How the elements are linked:
γ: nf->qn, gm->bd, pn->qt, cd->sq, hh->jr, hb->tn, nq->qr, bb->zm, bh->mh, jd->hb, bt->pn, ns->bh, gg->zg, bz->mt, lq->fg, dj->bp, cr->hr, jp->cp, bp->bg, sz->zs, qr->qm, mt->nf, dl->nh, zm->cq, ms->nq, hm->nj, fg->dm, qn->bb, rj->cd, qd->sz, qt->zl, jm->hn, gq->jm, rd->jh, jl->dj, sq->jl, zs->ms, jh->cl, nj->lm, tn->tm, lm->dl, nh->th, bd->hm, jr->rj, ll->ns, cp->lq, zg->ll, bg->bq, rl->gm, gl->bz, qm->jd, cl->gl, zl->gq, cq->hh, dm->rl, hn->jp, tm->dt, bq->rd, mh->qd, dt->cr, zf->gg, hr->zf, th->bt
ρ: nf->bb, gm->hm, pn->zl, cd->jl, hh->rj, hb->tm, nq->qm, bb->cq, bh->qd, jd->tn, bt->qt, ns->mh, gg->ll, bz->nf, lq->dm, dj->bg, cr->zf, jp->lq, bp->bq, sz->ms, qr->jd, mt->qn, dl->th, zm->hh, ms->qr, hm->lm, fg->rl, qn->zm, rj->sq, qd->zs, qt->gq, jm->jp, gq->hn, rd->cl, jl->bp, sq->dj, zs->nq, jh->gl, nj->dl, tn->dt, lm->nh, nh->bt, bd->nj, jr->cd, ll->bh, cp->fg, zg->ns, bg->rd, rl->bd, gl->mt, qm->hb, cl->bz, zl->jm, cq->jr, dm->gm, hn->cp, tm->cr, bq->jh, mh->sz, dt->hr, zf->zg, hr->gg, th->pn
η: nf->gm, gm->ms, pn->cr, cd->bt, hh->dl, hb->jr, nq->bb, bb->hm, bh->cl, jd->hh, bt->dt, ns->jh, gg->bg, bz->dm, lq->mh, dj->zl, cr->jl, jp->ns, bp->gq, sz->mt, qr->zm, mt->rl, dl->hb, zm->nj, ms->qn, hm->qr, fg->qd, qn->bd, rj->th, qd->bz, qt->hr, jm->zg, gq->gg, rd->jp, jl->qt, sq->pn, zs->nf, jh->cp, nj->qm, tn->rj, lm->jd, nh->tn, bd->nq, jr->nh, ll->rd, cp->bh, zg->bq, bg->jm, rl->zs, gl->fg, qm->cq, cl->lq, zl->zf, cq->lm, dm->sz, hn->ll, tm->cd, bq->hn, mh->gl, dt->sq, zf->bp, hr->dj, th->tm
ψ: nf->zs, gm->nf, pn->sq, cd->tm, hh->jd, hb->dl, nq->bd, bb->nq, bh->cp, jd->lm, bt->cd, ns->jp, gg->gq, bz->qd, lq->cl, dj->hr, cr->pn, jp->rd, bp->zf, sz->dm, qr->hm, mt->sz, dl->hh, zm->qr, ms->gm, hm->bb, fg->gl, qn->ms, rj->tn, qd->fg, qt->jl, jm->bg, gq->bp, rd->ll, jl->cr, sq->dt, zs->rl, jh->ns, nj->zm, tn->nh, lm->cq, nh->jr, bd->qn, jr->hb, ll->hn, cp->jh, zg->jm, bg->gg, rl->mt, gl->mh, qm->nj, cl->bh, zl->dj, cq->qm, dm->bz, hn->bq, tm->th, bq->zg, mh->lq, dt->bt, zf->zl, hr->qt, th->rj

In the rows, 26 means zero.

The rows follow the links: the fewer symbols apart two elements are, the more alike their rows tend to be.

Name the element of each row.
[26, 41, 42, 36, 19, 28, 28, 26, 27, 40, 16, 35, 26, 31, 18, 37, 20, 22, 17, 15, 17, 16, 32, 18, 26, 19, 37, 26, 29, 23, 25, 22, 25, 16, 35, 24, 20, 32, 36, 20, 20, 26, 23, 18, 24, 43]
element: jd
[16, 32, 34, 25, 29, 25, 22, 18, 35, 17, 11, 42, 22, 36, 28, 14, 19, 22, 28, 29, 19, 20, 27, 41, 10, 41, 35, 30, 20, 25, 12, 25, 28, 22, 31, 20, 34, 19, 36, 18, 25, 25, 21, 27, 30, 23]
element: zs
[26, 31, 42, 35, 20, 26, 27, 31, 21, 46, 21, 27, 25, 28, 16, 38, 21, 23, 16, 14, 20, 22, 33, 12, 31, 10, 28, 23, 30, 23, 29, 17, 27, 18, 35, 27, 17, 37, 28, 24, 24, 27, 30, 24, 20, 43]
element: jr
[18, 13, 18, 15, 33, 23, 19, 23, 29, 9, 27, 27, 20, 28, 32, 7, 27, 27, 34, 37, 30, 31, 22, 41, 15, 39, 19, 28, 19, 28, 19, 27, 29, 32, 22, 26, 36, 17, 22, 26, 32, 26, 27, 35, 29, 9]
element: lq
[25, 21, 1, 22, 29, 25, 26, 21, 27, 12, 30, 18, 32, 23, 35, 16, 28, 24, 37, 36, 35, 37, 18, 36, 28, 29, 21, 30, 23, 27, 24, 33, 24, 33, 9, 20, 28, 20, 17, 32, 25, 24, 20, 32, 25, 7]
element: rd
[22, 26, 26, 17, 31, 25, 23, 19, 35, 7, 19, 37, 21, 31, 30, 14, 24, 26, 29, 33, 23, 19, 22, 42, 11, 47, 32, 30, 19, 25, 14, 30, 27, 26, 27, 22, 37, 15, 34, 18, 26, 25, 20, 22, 31, 18]
element: dm
[37, 28, 26, 29, 20, 28, 31, 31, 18, 38, 35, 14, 30, 17, 21, 44, 29, 28, 17, 16, 27, 23, 26, 6, 39, 12, 24, 20, 32, 25, 39, 26, 22, 24, 25, 29, 15, 32, 23, 28, 22, 26, 28, 16, 23, 37]
element: bt
[36, 27, 29, 29, 20, 28, 30, 33, 17, 39, 34, 16, 28, 18, 20, 43, 29, 28, 16, 16, 25, 23, 26, 5, 39, 12, 23, 20, 32, 25, 38, 25, 22, 23, 28, 31, 16, 33, 24, 28, 23, 26, 29, 17, 24, 39]
element: cd
[31, 18, 2, 19, 28, 26, 28, 24, 23, 12, 37, 12, 32, 17, 34, 22, 32, 28, 34, 34, 35, 33, 17, 28, 33, 28, 18, 26, 25, 28, 31, 34, 22, 34, 10, 25, 26, 20, 15, 32, 25, 24, 23, 27, 25, 10]
element: bq
[19, 28, 48, 25, 27, 24, 21, 26, 30, 26, 15, 41, 16, 34, 20, 20, 21, 26, 19, 23, 15, 16, 32, 30, 11, 35, 32, 25, 23, 24, 16, 19, 30, 20, 42, 27, 32, 24, 38, 16, 28, 27, 28, 22, 30, 35]
element: nq
[27, 41, 44, 31, 21, 28, 28, 24, 29, 35, 16, 36, 25, 30, 19, 36, 21, 24, 16, 17, 15, 12, 30, 20, 22, 26, 38, 25, 29, 23, 24, 23, 25, 16, 37, 25, 23, 29, 38, 17, 20, 24, 22, 14, 28, 43]
element: cq
[20, 29, 28, 18, 30, 25, 23, 19, 35, 10, 17, 38, 22, 32, 30, 14, 23, 25, 30, 32, 21, 19, 23, 42, 10, 45, 34, 31, 20, 26, 13, 30, 27, 25, 27, 21, 36, 17, 34, 18, 26, 25, 19, 23, 31, 19]
element: sz

Each walk starts at a row. The symbols on each line, taken left to right, move it on to the next element.
Each answer is a row, close to the row of the element it stands for.
[21, 16, 21, 15, 33, 23, 21, 22, 30, 6, 25, 31, 20, 28, 32, 9, 27, 28, 32, 36, 28, 26, 22, 41, 12, 45, 21, 28, 18, 27, 18, 29, 28, 32, 25, 27, 38, 15, 27, 23, 31, 26, 26, 29, 31, 12]
ρ η γ γ ψ η ψ ρ [27, 34, 48, 25, 23, 27, 25, 25, 30, 29, 18, 38, 19, 30, 20, 31, 22, 27, 16, 19, 14, 11, 30, 23, 17, 33, 35, 25, 26, 23, 22, 23, 27, 18, 41, 27, 28, 26, 39, 15, 24, 26, 25, 13, 30, 41]
γ ψ η γ ψ γ [25, 34, 42, 37, 20, 26, 27, 29, 24, 46, 19, 29, 26, 28, 17, 38, 20, 22, 16, 14, 19, 22, 33, 13, 30, 11, 31, 24, 30, 23, 28, 18, 26, 17, 35, 26, 17, 35, 30, 24, 22, 27, 28, 24, 21, 43]
[25, 39, 43, 36, 20, 27, 28, 27, 25, 42, 16, 33, 26, 31, 18, 37, 19, 22, 17, 15, 17, 18, 33, 17, 27, 16, 35, 25, 30, 23, 24, 21, 25, 16, 35, 24, 19, 33, 34, 21, 20, 25, 24, 20, 23, 44]
ρ γ η γ ρ γ η ρ [27, 21, 1, 20, 29, 25, 27, 22, 26, 11, 33, 16, 32, 21, 35, 19, 30, 26, 36, 36, 35, 35, 17, 33, 30, 30, 20, 28, 24, 28, 27, 34, 23, 33, 9, 22, 28, 19, 17, 33, 25, 24, 21, 30, 25, 7]
ρ ρ η γ ρ [15, 27, 45, 25, 28, 24, 20, 24, 32, 25, 12, 43, 16, 36, 22, 16, 19, 23, 24, 25, 17, 19, 31, 35, 10, 35, 32, 27, 21, 25, 13, 20, 30, 20, 39, 25, 32, 24, 36, 17, 28, 28, 27, 27, 29, 30]
[21, 18, 23, 14, 33, 24, 21, 21, 31, 6, 24, 31, 19, 29, 32, 10, 28, 29, 31, 36, 26, 24, 21, 40, 11, 46, 25, 28, 19, 27, 17, 30, 27, 30, 26, 26, 38, 15, 28, 21, 30, 26, 25, 27, 32, 14]
γ η ψ η η [19, 31, 29, 22, 29, 25, 23, 17, 36, 11, 15, 39, 23, 34, 29, 14, 21, 24, 29, 31, 20, 20, 25, 42, 11, 43, 35, 31, 20, 25, 12, 29, 27, 23, 28, 21, 35, 18, 36, 18, 25, 24, 19, 24, 31, 21]
ψ ρ γ γ γ γ ρ [29, 28, 39, 33, 19, 26, 27, 33, 19, 45, 27, 23, 24, 23, 17, 39, 25, 25, 16, 15, 22, 23, 32, 8, 34, 10, 24, 22, 30, 24, 34, 19, 26, 20, 34, 30, 16, 36, 26, 26, 25, 28, 32, 23, 22, 42]
[26, 31, 48, 24, 24, 27, 25, 26, 30, 27, 17, 38, 17, 30, 20, 28, 23, 27, 16, 20, 14, 11, 30, 24, 15, 35, 35, 24, 25, 23, 21, 22, 27, 18, 42, 29, 30, 25, 39, 15, 25, 27, 27, 14, 30, 40]
ρ ψ γ η ψ [25, 37, 42, 37, 19, 27, 27, 28, 24, 44, 17, 32, 26, 30, 17, 37, 20, 22, 16, 14, 18, 20, 33, 16, 28, 13, 33, 25, 30, 23, 27, 20, 26, 16, 35, 25, 18, 34, 32, 22, 21, 25, 26, 22, 22, 43]
ρ γ ρ η ρ η η η [33, 16, 2, 18, 28, 26, 27, 26, 22, 14, 39, 11, 31, 16, 33, 24, 34, 29, 33, 33, 36, 34, 17, 26, 33, 27, 18, 25, 25, 28, 32, 34, 23, 35, 11, 27, 26, 21, 15, 33, 27, 25, 25, 27, 26, 10]
[28, 36, 46, 26, 23, 27, 27, 25, 30, 31, 17, 37, 21, 30, 20, 33, 23, 26, 16, 18, 14, 11, 30, 21, 18, 31, 37, 25, 27, 23, 22, 24, 26, 16, 39, 27, 26, 27, 39, 15, 22, 25, 24, 13, 29, 42]
ρ γ η η ψ γ [35, 26, 33, 30, 20, 27, 29, 34, 18, 41, 33, 17, 26, 19, 19, 42, 29, 28, 16, 16, 25, 22, 28, 6, 36, 12, 23, 20, 32, 25, 38, 23, 23, 23, 30, 31, 17, 33, 24, 27, 24, 27, 31, 18, 23, 39]
η ρ ψ ρ ρ ρ γ γ [19, 14, 20, 15, 33, 23, 20, 23, 30, 8, 26, 28, 19, 27, 32, 8, 27, 29, 33, 37, 28, 29, 21, 42, 13, 42, 20, 28, 19, 27, 18, 28, 29, 32, 24, 27, 38, 17, 24, 24, 32, 27, 27, 31, 30, 10]
[15, 32, 36, 26, 29, 24, 22, 19, 35, 20, 11, 43, 20, 38, 26, 14, 18, 22, 27, 28, 19, 21, 28, 41, 10, 38, 34, 30, 20, 25, 10, 23, 29, 22, 32, 21, 34, 21, 35, 18, 25, 24, 21, 27, 29, 24]
η ρ η ρ ψ ρ γ ψ [30, 26, 38, 32, 20, 26, 27, 34, 18, 44, 29, 21, 24, 22, 17, 40, 26, 27, 15, 15, 23, 22, 30, 7, 35, 11, 23, 20, 31, 24, 35, 20, 25, 21, 33, 31, 16, 35, 25, 26, 26, 28, 32, 21, 23, 41]
η η γ ψ γ ρ γ ρ [30, 20, 1, 20, 28, 26, 28, 22, 24, 12, 35, 14, 32, 20, 34, 21, 31, 27, 35, 35, 36, 34, 17, 31, 31, 29, 20, 27, 24, 27, 29, 34, 23, 34, 10, 23, 27, 19, 16, 33, 25, 24, 22, 28, 26, 9]
[37, 31, 23, 30, 19, 29, 33, 30, 18, 38, 35, 14, 32, 16, 21, 45, 30, 27, 19, 17, 27, 24, 25, 7, 41, 11, 24, 22, 33, 24, 38, 27, 21, 23, 23, 29, 15, 33, 22, 29, 21, 25, 27, 16, 22, 36]
γ ψ ψ ρ ρ η η ρ [20, 19, 6, 22, 30, 23, 23, 21, 28, 12, 27, 22, 30, 25, 35, 12, 26, 24, 38, 36, 34, 36, 20, 40, 24, 30, 21, 29, 21, 28, 21, 30, 26, 32, 11, 21, 30, 20, 17, 31, 28, 24, 22, 36, 24, 5]
ρ η γ ρ γ η [16, 27, 47, 25, 28, 24, 20, 25, 31, 25, 13, 42, 15, 35, 21, 18, 20, 25, 21, 25, 16, 17, 31, 33, 9, 36, 32, 26, 22, 24, 14, 19, 30, 21, 41, 26, 33, 24, 36, 16, 28, 28, 27, 26, 29, 32]
[14, 30, 39, 27, 29, 24, 21, 21, 34, 22, 10, 43, 20, 37, 25, 14, 18, 22, 26, 27, 18, 21, 30, 39, 9, 37, 34, 29, 21, 24, 11, 22, 30, 21, 34, 21, 33, 23, 36, 18, 26, 26, 24, 28, 29, 26]
ψ γ ρ η γ ρ [27, 29, 41, 35, 20, 25, 26, 32, 20, 45, 24, 25, 24, 25, 16, 37, 23, 24, 16, 14, 21, 23, 33, 10, 33, 10, 26, 22, 30, 24, 31, 18, 26, 19, 35, 29, 16, 36, 26, 25, 25, 27, 31, 24, 22, 42]
ψ γ γ ρ ρ ρ η ρ [17, 15, 11, 21, 31, 23, 22, 22, 29, 13, 25, 25, 25, 28, 33, 8, 26, 24, 38, 36, 33, 36, 22, 41, 20, 32, 19, 29, 20, 28, 19, 28, 28, 33, 16, 22, 32, 20, 18, 31, 30, 25, 24, 39, 26, 7]
